Below is a small trained network, with its code and all its weights. Each question gives an input and a class and asks what happens when units are switched off, that is, made to give their printed mean instead of their output.

import numpy as np


def w(rows, s, z=0):
    codes = np.array(rows[::2]) - 128.0
    scale = np.full(codes.shape[1], s)
    scale[-1] = z or s
    return codes * scale


def f(y):
    return np.maximum(y, 0)


def log_softmax(a):
    a = a - a.max(-1, keepdims=True)
    return a - np.log(np.exp(a).sum(-1, keepdims=True))


def net(x, mask):
    res = np.array(x, float).reshape(1, 7) / 4 @ E
    y = f(res @ A[0][:, :-1].T + A[0][:, -1])
    res = res + np.where(mask, y, B[0][:, -1]) @ B[0][:, :-1]
    return log_softmax(res[-1] @ U[:, :-1].T + U[:, -1])


A, B = {}, {}
E = w([
[135,134,141,117,165,140,83,36,195,164,105,132],'x0',
[117,161,139,121,110,132,126,89,105,129,152,128],'x1',
[145,182,145,2,109,103,194,55,104,168,98,163],'x2',
[166,172,147,132,38,94,167,71,84,58,141,172],'x3',
[188,177,179,99,49,110,155,120,69,48,114,192],'x4',
[174,161,159,128,79,112,153,210,112,129,166,134],'x5',
[180,151,174,210,81,116,88,128,57,93,132,56],'x6',
],0.008)
A[0] = w([
[150,122,137,125,109,109,133,152,127,130,166,83,100],'neuron 0',
[129,140,151,139,132,112,145,128,120,101,135,129,180],'neuron 1',
[119,98,123,250,192,127,78,189,147,144,141,90,254],'neuron 2',
[123,104,116,190,158,137,91,161,138,136,138,105,206],'neuron 3',
[118,119,116,21,176,125,148,75,156,173,117,129,232],'neuron 4',
[160,151,141,128,39,127,149,131,88,53,133,135,254],'neuron 5',
[116,130,127,74,158,131,141,98,142,164,117,137,179],'neuron 6',
[102,105,147,138,136,132,110,112,142,100,111,135,94],'neuron 7',
[101,129,122,126,116,116,138,164,146,140,142,149,139],'neuron 8',
[112,119,96,132,102,155,148,159,141,133,110,149,134],'neuron 9',
[122,118,116,149,135,118,97,149,134,130,132,117,185],'neuron 10',
],0.012,0.0019)
B[0] = w([
[130,117,123,125,124,134,129,129,141,111,119,157,155],'neuron 0',
[113,116,100,141,109,125,146,133,112,126,148,130,156],'neuron 1',
[107,116,118,135,132,145,113,155,144,105,118,4,247],'neuron 2',
[146,133,152,128,140,132,119,139,148,135,116,65,198],'neuron 3',
[114,119,120,104,195,124,132,113,170,138,133,219,229],'neuron 4',
[152,142,137,151,52,116,138,133,75,126,134,162,241],'neuron 5',
[113,118,122,125,171,131,123,103,140,135,133,174,188],'neuron 6',
[138,138,136,110,129,122,146,166,113,154,131,113,146],'neuron 7',
[124,132,119,140,124,122,122,96,118,117,123,120,151],'neuron 8',
[146,145,161,133,126,130,101,92,122,138,121,124,150],'neuron 9',
[130,137,133,128,131,124,127,134,137,141,124,88,162],'neuron 10',
],0.024,0.015)
U = w([
[189,169,145,177,34,94,195,119,17,89,140,155,254],'0',
[121,98,124,181,150,198,94,163,142,110,93,3,71],'1',
[104,117,95,90,210,135,167,76,158,177,122,199,71],'2',
],0.0079,0.00072)

Each question gives the input, the list of numbers given to net, and the class t.
The units are the neurons (one row each of A and B). Each row of codes is followed by its name. A weight is (code - 128) times the scale printed after its matrix; where a second scale follows, it is the last column's (A, B and U).
mask holds one flag per neuron, in row order. A switched-off neuron (its flag False) gives its mean, the last column of its row in B, instead of its output. The means were averaged over made-up inputs and are rounded, as every weight is.
A unit's drop is (log p(t) with every unit on - log p(t) with that unit switched off) / (log p(t) with every unit on - log p(t) with every unit switched off).
The circuit of an input: a set's keep is (log p(t) with only the set's units on - log p(t) with every unit switched off) / (log p(t) with every unit on - log p(t) with every unit switched off). Starting from all 11 units, units are removed one at a time, each time the one whose removal leaves the highest keep (on an exact tie, the one counted first), for as long as the keep stays at least 0.8.
units of the circuit, in order: the units of the circuit, biggest drop first
unit that matters most: the unit with the biggest drop
top k neurons: the k neurons with the biggest drops, biggest first
drop when u is switched off: that unit's drop, to one decimal
input [2,-5,-4,0,7,-4,-1], class 0: units of the circuit, in order -> neuron 2; neuron 4
input [-6,-4,-3,-3,5,5,4], class 0: unit that matters most -> neuron 5
input [8,0,6,-1,0,5,6], class 2: top 2 neurons -> neuron 5; neuron 2
input [-2,-6,-3,-6,7,-4,-6], class 2: top 2 neurons -> neuron 2; neuron 3
input [5,-7,3,-5,-8,5,-2], class 2: top 2 neurons -> neuron 4; neuron 6
input [-3,7,2,-5,1,-1,7], class 0: top 2 neurons -> neuron 2; neuron 3
input [-3,-5,5,-7,2,5,6], class 0: drop when neuron 2 is switched off -> 0.6
input [-6,7,2,-8,-1,5,-4], class 2: drop when neuron 5 is switched off -> 0.0
input [-2,-8,1,-6,6,1,8], class 0: drop when neuron 5 is switched off -> 1.3
input [6,-6,4,1,-3,3,4], class 2: drop when neuron 2 is switched off -> 0.2
